Below is a small trained network, with its code and all its weights. Each question gives an input and a class and asks what happens when units are switched off, that is, made to give their printed mean instead of their output.

import numpy as np


def w(rows, s, z=0):
    codes = np.array(rows[::2]) - 128.0
    scale = np.full(codes.shape[1], s)
    scale[-1] = z or s
    return codes * scale


def f(y):
    return np.maximum(y, 0)


def log_softmax(a):
    a = a - a.max(-1, keepdims=True)
    return a - np.log(np.exp(a).sum(-1, keepdims=True))


def net(x, mask):
    res = np.array(x, float).reshape(1, 8) / 4 @ E
    y = f(res @ A[0][:, :-1].T + A[0][:, -1])
    res = res + np.where(mask, y, B[0][:, -1]) @ B[0][:, :-1]
    return log_softmax(res[-1] @ U[:, :-1].T + U[:, -1])


A, B = {}, {}
E = w([
[106,129,215,218,178],'x0',
[56,70,118,179,121],'x1',
[79,132,90,84,139],'x2',
[98,137,90,206,228],'x3',
[136,60,82,1,153],'x4',
[28,117,50,115,87],'x5',
[49,132,237,90,161],'x6',
[182,104,142,163,197],'x7',
],0.0062)
A[0] = w([
[62,115,201,101,164,145],'n1',
[149,144,153,184,179,247],'n2',
[224,172,132,188,157,108],'n3',
[189,154,124,48,87,119],'n4',
[117,71,10,75,107,126],'n5',
[199,94,129,78,138,110],'n6',
[103,156,77,161,80,151],'n7',
[212,90,138,163,213,163],'n8',
[70,100,125,162,153,252],'n9',
[109,89,158,160,119,77],'n10',
[126,127,101,175,205,164],'n11',
[157,101,119,160,163,135],'n12',
[106,175,100,139,62,159],'n13',
[40,90,110,161,104,227],'n14',
[73,136,200,49,150,226],'n15',
[95,35,61,82,124,154],'n16',
[73,108,81,164,105,136],'n17',
[116,61,255,147,142,173],'n18',
[106,159,117,138,58,137],'n19',
],0.0094,0.0041)
B[0] = w([
[95,117,46,83,77,203],'n1',
[110,119,106,170,168,254],'n2',
[159,52,254,179,141,228],'n3',
[152,163,177,115,56,210],'n4',
[44,26,15,115,70,253],'n5',
[169,113,161,119,130,184],'n6',
[101,132,147,165,212,193],'n7',
[120,113,156,166,173,238],'n8',
[108,166,98,137,156,237],'n9',
[137,117,113,104,117,153],'n10',
[112,200,179,139,142,217],'n11',
[179,174,140,203,140,179],'n12',
[119,194,154,127,196,194],'n13',
[113,143,61,116,177,250],'n14',
[103,160,106,87,74,240],'n15',
[53,93,28,152,101,238],'n16',
[155,177,121,136,161,199],'n17',
[37,73,35,137,105,231],'n18',
[140,214,163,123,180,184],'n19',
],0.0071,0.0065)
U = w([
[111,232,142,152,232,238],'0',
[1,102,5,114,47,195],'1',
[157,91,204,220,121,2],'2',
[212,207,167,7,15,56],'3',
],0.0076,0.0019)

Each question gives the input, the list of numbers given to net, and the class t.
The units are the neurons (one row each of A and B). Each row of codes is followed by its name. A weight is (code - 128) times the scale printed after its matrix; where a second scale follows, it is the last column's (A, B and U).
mask holds one flag per neuron, in row order. A switched-off neuron (its flag False) gives its mean, the last column of its row in B, instead of its output. The means were averaged over made-up inputs and are rounded, as every weight is.
A unit's drop is (log p(t) with every unit on - log p(t) with that unit switched off) / (log p(t) with every unit on - log p(t) with every unit switched off).
The circuit of an input: a set's keep is (log p(t) with only the set's units on - log p(t) with every unit switched off) / (log p(t) with every unit on - log p(t) with every unit switched off). Starting from the 12 units with the biggest drops (on a tie, the unit counted first), units are removed one at a time, each time the one whose removal leaves the highest keep (on an exact tie, the one counted first), for as long as the keep stays at least 0.8.
circuit, biggest first: the units of the circuit, biggest drop first
unit that matters most: the unit with the biggest drop
k most important neurons: the k neurons with the biggest drops, biggest first
drop of u: that unit's drop, to one decimal
input [2,-5,-1,-5,3,-2,5,4], class 3: circuit, biggest first : [n16; n4; n15]
input [2,3,-1,-7,-5,-7,6,-4], class 1: circuit, biggest first : [n18]
input [8,-7,7,-4,0,-8,-2,-5], class 2: circuit, biggest first : [n3; n14]
input [3,1,-3,2,-8,-4,8,-8], class 1: 2 most important neurons : [n18; n1]
input [-3,6,-2,1,-4,1,2,0], class 0: circuit, biggest first : [n5; n16]
input [5,-7,2,8,-4,7,8,1], class 1: 2 most important neurons : [n1; n18]
input [-1,-6,-8,-5,-5,8,-6,0], class 0: circuit, biggest first : [n13; n19]
input [-5,-5,6,-4,1,-2,0,2], class 3: circuit, biggest first : [n4; n18]
input [-8,4,8,-5,-7,-7,5,4], class 3: 2 most important neurons : [n5; n16]
input [7,-5,-6,3,-8,1,1,-1], class 2: 2 most important neurons : [n3; n14]
input [6,-6,-3,7,5,-7,-1,5], class 2: drop of n3 : 0.6
input [1,5,0,-7,2,-5,-4,0], class 3: drop of n5 : 0.2
input [2,1,7,0,-7,-3,6,5], class 1: drop of n16 : -0.1
input [-5,-5,-5,0,4,-6,-1,0], class 3: unit that matters most : n4
